Moves between items:
β: J755->J740, J100->J413, J341->J857, J560->J164, J812->J700, J94->J675, J300->J641, J413->J33, J641->J444, J858->J773, J655->J871, J633->J19, J227->J538, J135->J548, J163->J311, J150->J597, J348->J490, J731->J567, J530->J969, J371->J812, J597->J61, J671->J940, J819->J424, J563->J248, J160->J135, J164->J42, J249->J57, J700->J569, J488->J131, J57->J755, J33->J638, J143->J530, J378->J819, J952->J892, J444->J731, J931->J952, J935->J163, J398->J488, J892->J685, J924->J980, J940->J398, J653->J902, J580->J945, J740->J647, J548->J448, J945->J260, J638->J931, J567->J143, J433->J633, J207->J848, J359->J100, J675->J653, J42->J423, J262->J772, J969->J433, J61->J655, J311->J82, J305->J359, J424->J305, J19->J371, J685->J150, J772->J94, J538->J262, J95->J654, J211->J289, J260->J211, J289->J160, J321->J300, J51->J332, J654->J858, J448->J563, J82->J207, J980->J227, J773->J580, J848->J51, J23->J935, J423->J249, J248->J341, J627->J23, J332->J560, J871->J348, J857->J924, J131->J832, J902->J321, J832->J178, J647->J95, J178->J627, J490->J671, J569->J378
η: J755->J413, J100->J548, J341->J131, J560->J378, J812->J773, J94->J82, J300->J560, J413->J448, J641->J164, J858->J892, J655->J772, J633->J95, J227->J23, J135->J490, J163->J433, J150->J227, J348->J675, J731->J423, J530->J755, J371->J858, J597->J538, J671->J902, J819->J211, J563->J398, J160->J348, J164->J819, J249->J359, J700->J580, J488->J641, J57->J100, J33->J563, J143->J57, J378->J260, J952->J857, J444->J42, J931->J341, J935->J969, J398->J300, J892->J924, J924->J178, J940->J321, J653->J848, J580->J150, J740->J33, J548->J671, J945->J597, J638->J248, J567->J249, J433->J647, J207->J371, J359->J135, J675->J207, J42->J424, J262->J163, J969->J740, J61->J262, J311->J633, J305->J160, J424->J289, J19->J654, J685->J980, J772->J311, J538->J935, J95->J931, J211->J655, J260->J61, J289->J871, J321->J332, J51->J700, J654->J952, J448->J940, J82->J19, J980->J627, J773->J685, J848->J812, J23->J530, J423->J305, J248->J488, J627->J143, J332->J569, J871->J94, J857->J832, J131->J444, J902->J51, J832->J731, J647->J638, J178->J567, J490->J653, J569->J945
φ: J755->J935, J100->J530, J341->J654, J560->J488, J812->J902, J94->J160, J300->J248, J413->J969, J641->J341, J858->J848, J655->J424, J633->J94, J227->J945, J135->J57, J163->J655, J150->J569, J348->J359, J731->J924, J530->J538, J371->J653, J597->J378, J671->J413, J819->J444, J563->J647, J160->J249, J164->J131, J249->J627, J700->J321, J488->J931, J57->J23, J33->J433, J143->J227, J378->J641, J952->J371, J444->J857, J931->J19, J935->J61, J398->J638, J892->J812, J924->J773, J940->J33, J653->J548, J580->J332, J740->J163, J548->J755, J945->J560, J638->J633, J567->J980, J433->J772, J207->J490, J359->J143, J675->J135, J42->J832, J262->J211, J969->J262, J61->J819, J311->J871, J305->J567, J424->J731, J19->J675, J685->J700, J772->J289, J538->J260, J95->J82, J211->J42, J260->J164, J289->J423, J321->J563, J51->J940, J654->J207, J448->J740, J82->J348, J980->J580, J773->J51, J848->J671, J23->J597, J423->J178, J248->J95, J627->J150, J332->J398, J871->J305, J857->J858, J131->J952, J902->J448, J832->J892, J647->J311, J178->J685, J490->J100, J569->J300
δ: J755->J100, J100->J135, J341->J488, J560->J569, J812->J858, J94->J311, J300->J332, J413->J548, J641->J560, J858->J952, J655->J262, J633->J647, J227->J627, J135->J348, J163->J969, J150->J980, J348->J94, J731->J42, J530->J57, J371->J654, J597->J227, J671->J653, J819->J260, J563->J940, J160->J871, J164->J378, J249->J305, J700->J773, J488->J300, J57->J359, J33->J448, J143->J249, J378->J945, J952->J341, J444->J164, J931->J248, J935->J530, J398->J321, J892->J857, J924->J832, J940->J902, J653->J207, J580->J685, J740->J413, J548->J490, J945->J150, J638->J563, J567->J423, J433->J740, J207->J19, J359->J160, J675->J82, J42->J819, J262->J935, J969->J755, J61->J538, J311->J433, J305->J289, J424->J211, J19->J95, J685->J924, J772->J163, J538->J23, J95->J638, J211->J61, J260->J597, J289->J655, J321->J51, J51->J812, J654->J931, J448->J671, J82->J633, J980->J178, J773->J892, J848->J371, J23->J143, J423->J424, J248->J398, J627->J567, J332->J700, J871->J772, J857->J131, J131->J641, J902->J848, J832->J444, J647->J33, J178->J731, J490->J675, J569->J580
γ: J755->J433, J100->J740, J341->J892, J560->J444, J812->J332, J94->J490, J300->J131, J413->J647, J641->J832, J858->J700, J655->J160, J633->J207, J227->J61, J135->J413, J163->J94, J150->J260, J348->J548, J731->J627, J530->J163, J371->J51, J597->J211, J671->J563, J819->J423, J563->J931, J160->J100, J164->J731, J249->J530, J700->J560, J488->J857, J57->J969, J33->J95, J143->J935, J378->J42, J952->J773, J444->J178, J931->J858, J935->J772, J398->J341, J892->J580, J924->J150, J940->J248, J653->J940, J580->J378, J740->J633, J548->J33, J945->J819, J638->J654, J567->J23, J433->J82, J207->J902, J359->J755, J675->J671, J42->J567, J262->J871, J969->J311, J61->J289, J311->J675, J305->J57, J424->J249, J19->J848, J685->J945, J772->J348, J538->J655, J95->J371, J211->J305, J260->J424, J289->J359, J321->J488, J51->J300, J654->J812, J448->J638, J82->J653, J980->J597, J773->J569, J848->J321, J23->J262, J423->J143, J248->J952, J627->J538, J332->J641, J871->J135, J857->J685, J131->J924, J902->J398, J832->J980, J647->J19, J178->J227, J490->J448, J569->J164

The rows follow the links: the fewer symbols apart two items are, the more alike their rows tend to be.

Each row is also shifted at random along 8 hidden directions that mean nothing.

Some items, each with a row of numbers:
J567 -> [   1   15    0   -8   18  -39   18  -29  -19  -19  -27   30  -14   25  -47   -1    5   37   17   22  -20    0   24  -31  -25   14   -3   13  -42    3   -4    5   -7   47   -8    7  -50  -10   -7   -1  -10   -7  -34   -4   23  -14  -27   41   -8   31  -38  -34  -17    8   19  -30   39   25   -2]
J131 -> [ -91  -10  -16  -19   -2   20    5    1   88   29   47  -46   35    0   59  -29  -55  -32  -39   38  -33  -11   19   62  -53  -44  -69    1   13   26  -32  -32   14  -20  -49   -8  -14  -15   60  -38  -47   30  -80  -52    6   69  -48   13   12   19  -11   -6  -17   68   56   15   18  -67   52]
J262 -> [ -55  -17   11    0   47  -14    0  -26  -60  -28  -49   25  -41  -20  -52   -8  -19   16   20    4   33  -32   19   20   83   -3   15   21   -5   15   53   28  -34   48   -8   27  -32   20   84   10   -8  -32  -26   46   -4  -29   29  -40  -68   56   11  -25   26   -6  -27    7  -23    3    3]
J671 -> [ 105    8   25   18  -27   38   26    8   71   23   12    6   -5  -40  -22   21   -7    4   10    7  -32  -18  -51    1   -4   76   12   -1  -92  -18  -19   -4   14  -39   29   17  -31  -27  -56   10   10   28   36  -31  -33   35  -14   -2   23   -2    8    4  -19  -51   49  -19  -16   -5  -27]
J23 -> [  29   -1  -24  -15   38  -23   19  -20  -35   28   -7  -10  -11  -26    0   -6   48  -21   15  -41   13    9   17  -10    1   -7   15  -14   67  -61    2    7  -42   49   43   40   37   45  -16   50   18  -26   40    3   32  -37   -7   19   30  -21  -10   47  -99   57  -62  -50  -33   31   58]
J675 -> [ -73   24    3   41    0   11  -33    9  -12   43   -6    5   -1    5    4   29   -7   -2   17   29    0  -15    2  -20  -25   29  -17   27  -68  -22   40  -58   -5  -14   12  -30  -47   -4   14   -6    7   -2  -25  -39   -6    5  -37   30   21   11   28  -24   31  -14   21    0    0   22  -10]
J164 -> [  77  -12   13  -36  -24   -8   23  -23   50   -7  -57  -30  -12   -3  -15    8  -18   30  -10   41  -27   -2   46   49   17   17    6    6   -2   15    5   -8   -4   57  -66  -39  -32  -42   16  -13  -72   33  -55   29   40   32  -12  -16  -42    7  -29  -37  -66   49   -9   17   34   12  -19]
J444 -> [ -84    2   22  -37  -12    4  -12  -40   43  -30   73    1   38   66   38  -20  -17  -12   19   35  -32   -4   56   -9  -52  -33   32   -1   37   14   -9   13   -1   22  -18  -52   10   31  -91   -6   12   19   37   -3  -20  -11  -29   -4   -8  -46   -7   59   -5  -11  -19   38   26   -4    1]
J548 -> [  62   36   -1   52   -1   15  -27   20  -13   10  -10   47  -17  -12  -49   14   11   -9    0   44   18   11   49    0   32   18   15   39  -11   18   74  -10  -16    3   -7  -37  -16   -2    2   23   16    8  -11   -9   23  -39   -3  -30    0  -28   45  -55   -3  -30  -38   -4  -17   36  -54]
J969 -> [ -95  -10   -9    6   23   -9  -49    8   17  -26   -3   23  -24    9   21   12   28    8   48   15   39   -9  -56  -31  -28   -7   21   28  -20   12   29  -12   -5   -1   53  -21  -24   13  -53  -35   10   -5   22   23  -55    3   25   43  -37   24    9    0   45  -60   32  -10    0   29   11]
J42 -> [ -72   -6    2  -37   -5  -42   -9  -18   22    4   16  -29   20   55   55    6   28    4   39    3  -18    4   -8  -17 -100  -29   -8  -17   31  -15  -55   -8    1   17   26   -7    2    8  -39  -36   -6  -11   15  -19   14   10  -24   68   14  -21  -41   34  -17   26   18  -16   41   17   39]
J812 -> [ -95    2   -7  -20    0  -33  -25   14  -54  -21   63   13    3   73   39   19   15    2  -28  -30    9   41  -28  -74  -30  -26   19  -16   14  -32   59  -27   40  -45   41  -30   66   10  -96   12   51   16   33   40  -27    0  -11   54   70  -23   -3   27   40  -11   12    1   15   15   15]
J341 -> [  -8   14  -36    5  -14   15   20   17  -25  -20   22   12   26   11    3  -19   -8   20  -57  -36  -19   38  -16  -52    6   12   -5  -22  -36   -6  -14    7   36  -18  -18   10   23  -12  -48   34    1    7    4   -6  -21  -12    6   19   42    0  -10   11   22  -17   12   27   10  -24  -20]
J289 -> [ -91  -22  -11  -26   42   -5   17  -24   50   -4    2   -6  -11  -27   26  -13   10   16   48  -18  -10  -36  -98  -16  -43   27  -11   -3  -70  -25  -49   15   -8   10   74   72  -50   17  -30  -17   -9  -23   27  -18  -64   30    3   74  -17   68  -32   43   -3  -28   76  -36   -8  -17   70]
J655 -> [ -54  -10   -5    8   36   21   16  -27  -52  -13  -15    9   10  -35  -21  -38  -17    3   22  -36    9  -38  -12   -6   32    1   -5   -5  -20    6  -53   40  -28   23   -4   59  -31   40   60    6    5  -54    7  -21  -33  -31   27  -31  -49   57    3   38   49  -21   -6   18  -21  -31   19]
J931 -> [   0  -23   23  -13  -22  -10    9   46   42  -34   42    3   -6   14   18    2    0  -10   -9  -25   12   19  -84   22    7  -15   -5  -36   22   33  -33   58   47  -84   48   58   56  -22   -5  -18   25    6   51   22  -22   26   51  -15   13  -23    2   -4   50  -52   49   -6  -18  -48  -15]
J82 -> [  37   22    3   33   -8   29  -12   34   47   32   28   11    5  -23   11    3   19  -36   13   15    1    0  -16   26   -6   12   -7   -2    7    2    6   23   -5  -40   52   36   11   14    8   17   22  -11   47  -48    1  -17   11  -12   20  -47   45    2   -7  -41   -3  -10  -46  -10  -14]
J178 -> [ 108   -5   15  -19  -21  -10    2  -20  -27    3    3  -24   29   29   19  -16   -8   -5    0    1  -20  -12   33   19  -49  -53  -28  -10   53   30  -67  -10   -2  -11  -42  -19    7   -1   58  -61   -5   -9  -39  -15   25   14  -12   -5  -18   -1  -30   10   36   41    8    9   45  -10   16]
J700 -> [  -5    9  -33  -13   -2   21   15   13  -43   -1   11  -12   26   11   35  -30  -17   11  -62  -34  -27   22  -13  -15   18   -9  -30  -32  -18  -11    4    5   28  -23  -11   42   25    2   43   24  -21  -22  -14   -6  -14   -9   12   18   29   21   -6   22   46   12    5   51   -2  -45   11]
J627 -> [  32   -2    6  -38   21  -66   -6   -9    8   -2   20    9  -25   43   17    7   43  -10   26   20    2   17    5   10  -55  -48   -7   -1   73   -7   29    7   -8    9   65   19   27   16   -6  -22   19   -9    7   19   40   -2  -16   62   25  -26  -30   -9  -44   39    7  -62   13   29   52]
J858 -> [ -30   25  -24   29  -18   25   15   16  -58  -43   42   40   43   23  -32  -35  -15    2  -55  -40   -2   44   40  -56   37   -4   20  -23    9   24  -29   52   29  -14  -51   -1   45   11  -52   62   33   -3   31  -12   -6  -63   22  -54   26  -39   17   16   40  -43  -48   48    0  -26  -66]
J51 -> [ -17   -8   11  -23   -3  -43  -14   30   22  -35   47   24  -33   48    7   23   -3    4  -30   19   14   37  -38   -8  -10  -30    5    3   12   18   74  -13   48  -57   33  -21   45  -31  -52  -21   26   46  -10   62   -7   39   -2   35   40   -7  -12  -47   18  -12   56  -29   17    2    2]
J100 -> [ -16   -3  -11   18   15    3  -55   30   55  -14   38   28   -7   -6   25   -8   30  -39   35   31   48   -4  -28   21  -40  -54   -2   35   61   50   11    6  -13  -35   48  -19   10   19  -22  -47   27    3   20   -7  -25    2   29    6  -30  -21   28  -13   27  -42   19  -29  -14    7   13]
J580 -> [ -40   -9    5  -34   -8   20   24  -11   -2  -22  -49  -26    4    9   14  -18  -32   43  -25    8  -38   -3    8   34   65   23   -9  -33  -44   12   11   41   11   38  -33   48  -27  -11   77   21  -75  -29  -14   18   -2  -12   30  -15  -47   33   -9    3   30    0  -16   87   -3  -42  -21]
J560 -> [  -3   -2    3  -44   -4   27   11   -8   43  -28   60    4   22   31   51  -38  -21    0  -22   13  -45    6  -16   14   -4  -21   -2  -27   -2   18   10   43   21  -19   25   40   17   21  -16    5  -13   -7   32    2  -43   -3   13   14   -4   -3   -4   50   33  -27   21   53   -9  -52   17]
J423 -> [ -39   11    4   -5   31  -50    4  -18  -42   -6  -13   20  -15   25  -35   -7   14   -8   15   18   12   14   73   15   11  -33   -2    3   67    4   25   30  -30   55   -4   18    7   24   49   24    6  -29  -16    1   71  -50   -9   -9   -1  -25   -4  -28  -47   44  -55  -30    0   22    8]
J249 -> [ -47  -24  -19  -30   41  -15   17  -13   62   26   14  -26   -8  -34   44  -12   17  -14   39  -16   -8  -31  -85   15  -68   -5  -37   -4  -12  -31  -56   -5  -12   -4   78   74  -23   17    5  -32   -7  -20    8  -30  -32   51  -14   76    7   49  -33   40  -35   22   76  -62  -10  -23  100]
J311 -> [ -32   19  -17   43    4   11  -42   22   13    2   -9   28   -3   -6   -3    7   14    1   22   31   22   -4  -15  -17  -25    4   -7   35  -36   25   18  -20   -4  -12   12  -28  -38   -4   -9  -24    3   -3  -13  -25  -19   -8    6   20  -19    7   25  -35   44  -48   22   -4    3   20  -24]
J945 -> [  90  -14   16  -43  -24    2   17  -23  -14  -16  -33  -32   15   26   34   -8  -10   45    2   -9  -43  -21  -39    0  -22   -1  -18  -30  -40   12  -57    8   19   -6  -10   22  -28  -17   45  -54  -42  -25  -15    9  -23   26   18   33  -38   46  -47   23   71   -5   44   43   42  -23    8]
J773 -> [  37    6  -28  -20   -4   12   24   11    0   -3  -10   -9    0   -6   13  -15  -15   23  -64   -4  -29   31   -2    3   39    9  -19  -18  -24   -8   41    1   25    5  -13   26   12  -18   23   33  -44    6  -27   19    2    5    4   20   18   20  -11  -11  -12   25    5   35   -3  -26    3]
J448 -> [  52    5   26   18  -12   23    2   17  -20   46   -6  -16   -6  -19   15   23    8  -14    4  -22   -4  -15  -30   17   31   35   -2  -20  -21  -42   21   -3   -2  -41   46   39   17    7   43   20   18  -22   43  -10   -2   -6    9  -14   29  -15   34   21   17  -16  -11    6  -44   -4   -6]

Start, symbols taken left to right, then the item you end at.
Answers are names.
[ -21   13  -35   -2   -5    6    7   27   33  -12   69   12   27   12   18  -27    7  -32  -51   -8   -3   53   20   -5   -7  -33   -3  -16   63   11    3   24   22  -22   -3    6   66    6  -60   41   15   24   23  -11   11  -14   -1   -6   51  -60   10   11  -43   11  -21    1  -12  -26   -2]
φ γ η β φ δ => J773
[  71   23   -9   19   27   23   29  -54  -56  -16   29   53   23  -23  -69  -42  -11   -2    5  -20  -14  -19   59  -58    5    8   31   18  -15   -5  -35   19  -35   41  -34   -5  -25   45  -58   39   48   -8   11  -29  -20  -50  -28  -31   -3   15   -9   41  -17  -15  -33  -16    6   11   -1]
γ δ φ β φ γ => J305
[  84   -3  -12   16   13  -12  -45   37    5   -5  -26   23  -45  -19    1   15   40   -9   13   25   53    9  -26   26   17  -32    1   33   43   32   69  -11  -11  -21   46  -13   11   -2   31  -35    4   -4   -6   39    2   -4   43    7  -35   -4   25  -50   21  -21   -1  -26  -20   29   -2]
β φ φ δ => J530
[ -69   15  -31   56   -3   14  -27   36   74   33  -43   -3   -2  -44  -12   13   10   -9   21   47   25    1    8   28  -30   23  -29   40  -28   24  -14  -31  -15   17  -23  -33  -57  -33   17  -15  -38   18  -49  -56   28   17  -12    6  -16   -3   25  -70  -41    2   13  -23    1   17  -25]
β β β δ η γ => J773
[ -61   30   -3   39   -7   13  -24    0   27   54   23   -1    7   -8   -2   40   19  -26   21   25    0    4   42  -34  -32   50   31   27  -22  -62   41  -59  -20   21    9  -67   -7   10 -103   46   30   34   33  -39   14  -11  -62   12   62  -58   32   12  -89    7  -41  -28  -16   58  -15]
β δ δ β => J931
[  41  -20  -28   -1   27   21   16  -13    3   21  -21  -24    2  -74    8  -15   23  -18   20  -51   19  -23  -33    4    6    6    4    0   26  -30  -58    3  -35   24   14   31    2   29   -6    5   -2  -18   28  -12  -21    4   19   -7  -19   20   -8   54  -46   21  -18  -28  -30    0   47]
β η γ η φ => J675
[  -4   -3    3  -22  -16  -22    8  -25  -16    8  -42  -36   20   32   23    6    0   37   18   -2  -32  -13   -4  -23  -65    5  -26  -11  -34   -8  -72  -28    6   25  -30  -17  -43  -21   18  -48  -37  -11  -40  -18   13   27  -24   52  -12   33  -54    7   19   33   32    7   62   11   13]
γ φ η δ η φ η => J23
[ -47    0  -45   27   11    8  -39    9  -69   32  -68  -31    2  -32   26   23   53   11   22  -50   47    4  -20  -53   -1   19   14    8    3  -52   -8  -53  -30   37    2  -39   -1   15  -20    8   -8  -26   17    3   -7  -26   22   24   -6    6   13   32   -5   12  -54    3  -12   58    9]
γ β δ δ φ β => J633
[ -65    8    0  -33   13   -4   -6   -3   60  -41   77   41   -8   50   12  -22  -31   -6  -35   60  -25   26   31   12   -2  -30    8   12    2   31   91   16   27   -7    8  -14   14    4  -54   15    2   38  -11   24  -20    5  -23   18   15  -15    5  -15   -7  -16   24   20    4  -21    3]
δ δ β φ => J892
[  21   -5   13  -36  -15  -26   -6  -34  -66    0  -32  -34   14   55   36   15   11   35   10  -16  -24   -7    9  -33  -36  -12    3  -19   -3  -26  -17  -33    3   22  -14  -27   -5    2   10  -36  -17  -22  -13   21    6    2  -13   43   -7   19  -42   33   40   31   -5   26   50   28   18]
η δ η φ => J627
[ 101   -4   -8   11  -33   18   36   31  -82  -24  -45   -6   11  -16  -21   -3   -7   49  -53  -84   -7   22  -68  -42   66   40   -7  -48  -58    0  -58   34   45  -46  -21   55   23  -35   35   20   -8  -27   15   20  -22   -7   60  -21    7   32  -15    2   88  -41   15   43    3  -35  -52]
γ η δ δ => J560
[ -17   -8   40  -44   -6  -35   -6  -13    2  -57   -3   17  -13   69    7  -10    4   17   22   36   -9   11   27   31   23  -33   28  -20   48   42   32   72    3   26   15   18   16   13   20   -8  -14  -26   31   48   16  -40   40  -14  -51  -29   -6   -4   32  -29  -32   41    7   -2  -28]
γ η γ φ φ => J178
[ -65   -1   -4  -30   -6   16   14  -20   55  -10    8  -21   17   13   22  -16  -33    8  -21   31  -38    3   39   23    5    6    0   -4  -14    5   15    2    6   38  -38  -17  -16   -7  -12   15  -49   20  -21   -2   -2   14  -21   -3  -10    1   -8   10  -40   25   -7   44   10  -22    1]
φ η η β φ => J444
[ -45  -12   12   17  -25  -16    8    9  -38   17  -31  -32   -3   -2  -21   43  -18   13  -22  -31   18    8    6  -20   20   32    9   -3  -17  -32   -9  -54   18   -4  -59  -59   13  -43  -14    7    1   39  -30   23   27   35  -22  -25   33   -2   -6  -25  -19   38   -7   -7   22   22  -28]
γ φ β φ η γ => J341
[  23  -24   51  -12  -23    0   13   25   48    2    9  -14  -25   -7    6   28  -13   -1   14   -6   -3  -19  -81   41   23   32    0  -24  -33   -2   -1   23   29  -66   54   46   14  -26   18  -19   11   10   39   20  -22   47   24  -13    6    3    9   -6   30  -42   55   -8  -27  -28   -9]
β φ γ η φ γ γ => J341
